Below are the code and all the weights of a small trained network. Each question names an input and a target symbol and asks about switching units off, where a switched-off unit gives its printed mean instead of its output.

import numpy as np


def w(rows, s, z=0):
    codes = np.array(rows[::2]) - 128.0
    scale = np.full(codes.shape[1], s)
    scale[-1] = z or s
    return codes * scale


def norm(h):
    return h / np.sqrt((h * h).mean(-1, keepdims=True) + 1e-5)


def f(y):
    return y / 2 * (1 + np.tanh(0.7978845608 * (y + 0.044715 * y**3)))


def softmax(a):
    e = np.exp(a - a.max(-1, keepdims=True))
    return e / e.sum(-1, keepdims=True)


def log_softmax(a):
    a = a - a.max(-1, keepdims=True)
    return a - np.log(np.exp(a).sum(-1, keepdims=True))


def net(x, mask):
    ids = ['Σαβδεμξ'.index(c) for c in x.split()]
    T = len(ids)
    res = E[ids] + P[:T]
    r = norm(res)
    for j in range(2):
        rows = slice(3 * j, 3 * j + 3)
        q, k, v = (r @ M[0][rows].T for M in (Q, K, V))
        z = softmax(np.where(np.tri(T) > 0, q @ k.T / 3**0.5, -1e9)) @ v
        o = O[0][rows]
        res = res + np.where(mask[j], z, o[:, -1]) @ o[:, :-1]
    y = f(norm(res) @ A[0][:, :-1].T + A[0][:, -1])
    res = res + np.where(mask[2:10], y, B[0][:, -1]) @ B[0][:, :-1]
    return log_softmax(norm(res)[-1] @ U[:, :-1].T + U[:, -1])


Q, K, V, O, A, B = {}, {}, {}, {}, {}, {}
E = w([
[127,109,160,145,112,181,118,181,144,200,170],'Σ',
[163,158,213,67,254,242,36,54,138,131,166],'α',
[167,178,122,149,88,98,120,135,144,166,221],'β',
[153,92,187,149,130,133,122,181,137,149,214],'δ',
[131,181,88,149,165,138,67,172,133,161,133],'ε',
[133,123,126,228,127,155,92,136,174,145,144],'μ',
[123,182,160,183,168,153,152,161,118,131,181],'ξ',
],0.0039)
P = w([
[101,104,87,88,89,122,159,91,116,98,109],'0',
[80,172,217,163,172,109,159,162,133,143,127],'1',
[136,137,122,157,200,119,152,138,173,181,124],'2',
[151,146,149,164,186,58,90,142,164,130,69],'3',
[183,176,112,162,58,139,100,159,138,95,93],'4',
[161,144,108,55,135,100,198,252,78,157,93],'5',
],0.0045)
Q[0] = w([
[82,106,66,150,90,139,160,108,86,85,122],'H1',
[144,87,134,59,155,134,112,64,92,54,88],'H1',
[122,46,95,46,83,134,159,34,60,3,6],'H1',
[162,149,126,198,60,185,63,107,174,74,137],'H2',
[101,130,164,190,167,64,107,101,188,159,141],'H2',
[160,172,147,104,182,165,130,213,118,198,174],'H2',
],0.0054)
K[0] = w([
[159,144,146,139,148,98,93,224,161,160,115],'H1',
[97,152,118,185,115,87,162,206,129,120,137],'H1',
[148,153,117,189,125,82,126,255,114,152,128],'H1',
[72,172,233,106,96,130,112,138,97,107,130],'H2',
[145,71,109,88,99,143,114,108,105,41,97],'H2',
[102,106,113,120,172,159,167,85,121,139,172],'H2',
],0.0064)
V[0] = w([
[154,238,128,22,190,110,94,164,66,110,128],'H1',
[71,190,20,149,74,148,124,128,164,193,90],'H1',
[199,167,147,131,111,92,127,157,146,188,255],'H1',
[87,105,176,35,149,125,229,222,61,162,152],'H2',
[145,71,139,49,147,147,8,141,124,187,87],'H2',
[97,149,187,110,180,231,111,50,102,41,151],'H2',
],0.0047)
O[0] = w([
[166,44,238,67,150,112,138,65,110,48,66,124],'H1',
[161,126,64,215,41,119,240,115,126,93,131,173],'H1',
[50,68,115,44,69,23,130,165,81,156,70,193],'H1',
[197,22,101,163,199,102,124,46,35,85,162,120],'H2',
[142,173,234,149,9,93,68,106,2,166,62,4],'H2',
[122,78,63,31,124,3,199,218,109,203,49,199],'H2',
],0.0045,0.0035)
A[0] = w([
[190,126,133,191,165,155,143,105,3,115,130,190],'N1',
[155,193,213,112,110,180,110,143,155,149,92,81],'N2',
[96,132,147,119,166,182,52,128,207,54,210,116],'N3',
[36,106,117,110,176,59,88,131,118,205,136,127],'N4',
[33,100,60,161,77,15,143,102,73,201,142,151],'N5',
[13,121,44,205,45,90,245,137,157,127,149,102],'N6',
[78,165,43,219,49,168,145,102,35,193,170,2],'N7',
[107,116,44,153,131,134,125,169,114,105,217,130],'N8',
],0.0047,0.0056)
B[0] = w([
[139,102,65,163,50,103,113,3,116,119,123,143],'N1',
[123,216,153,171,221,150,138,176,130,178,130,131],'N2',
[15,124,124,154,58,181,121,148,82,83,149,153],'N3',
[103,137,125,212,50,200,132,107,97,45,186,181],'N4',
[42,149,219,18,107,192,146,201,126,103,91,192],'N5',
[107,154,139,59,109,26,141,79,49,203,59,254],'N6',
[57,79,86,162,223,106,15,194,85,160,216,139],'N7',
[164,73,197,85,204,152,86,128,164,65,107,211],'N8',
],0.0051,0.0055)
U = w([
[125,234,29,158,128,164,151,197,222,235,143,156],'Σ',
[130,106,47,174,153,58,29,96,14,187,199,27],'α',
[207,162,108,203,42,128,200,16,129,137,105,250],'β',
[73,130,141,43,63,65,194,164,81,143,33,139],'δ',
[234,206,231,154,236,120,92,105,135,200,102,29],'ε',
[213,74,40,96,219,114,200,136,231,83,138,153],'μ',
[63,139,158,155,89,224,96,165,145,2,189,127],'ξ',
],0.0044,0.0019)

Each question gives the input, a string of symbols that net reads in full, and the target symbol t.
The units are the heads (3 rows each of Q, K, V and O) and the neurons (one row each of A and B). Each row of codes is followed by its name. A weight is (code - 128) times the scale printed after its matrix; where a second scale follows, it is the last column's (O, A, B and U).
mask holds one flag per unit, heads first, then neurons. A switched-off unit (its flag False) gives its mean, the last column of its rows in O or B, instead of its output. The means were averaged over made-up inputs and are rounded, as every weight is.
A unit's drop is (log p(t) with every unit on - log p(t) with that unit switched off) / (log p(t) with every unit on - log p(t) with every unit switched off).
The circuit of an input: a set's keep is (log p(t) with only the set's units on - log p(t) with every unit switched off) / (log p(t) with every unit on - log p(t) with every unit switched off). Starting from all 10 units, units are removed one at a time, each time the one whose removal leaves the highest keep (on an exact tie, the one counted first), for as long as the keep stays at least 0.8.
units of the circuit, in order: the units of the circuit, biggest drop first
unit that matters most: the unit with the biggest drop
top k neurons: the k neurons with the biggest drops, biggest first
heads that matter: for each layer, one digit per head in row order, 1 if its drop is at least 0.15 and else 0, layers parted by /
input α ξ β β Σ, target μ: units of the circuit, in order : H2, N6, H1
input δ ξ β β μ, target ξ: top 3 neurons : N4, N8, N5
input Σ μ ε Σ, target α: units of the circuit, in order : H2, H1, N7
input β α ξ β ξ δ, target μ: units of the circuit, in order : H2, N5
input α μ β μ ε α, target ξ: heads that matter : 11
input μ α β β, target Σ: unit that matters most : H1
input ε α μ, target ε: heads that matter : 11
input α β μ β ε, target ξ: heads that matter : 10
input Σ ξ ε ξ β, target α: units of the circuit, in order : H1, N7, N6
input δ ε Σ β Σ, target ξ: top 2 neurons : N6, N4
input α β β Σ α β, target ε: heads that matter : 00
input δ ε β α, target α: top 2 neurons : N5, N8
input β β α β Σ, target ξ: top 2 neurons : N6, N3
input α ξ ε α β, target ε: heads that matter : 11
input β α β β α, target δ: units of the circuit, in order : H2
input β ε β α, target ξ: heads that matter : 10
input ε α β μ, target ε: units of the circuit, in order : H1, H2, N2, N5
input Σ μ α μ, target β: units of the circuit, in order : H2, N1
input β α μ, target ξ: units of the circuit, in order : H1, N4, N6
input β α ξ β, target ξ: units of the circuit, in order : N6, N4, H1
input β Σ β β α ξ, target ξ: heads that matter : 01
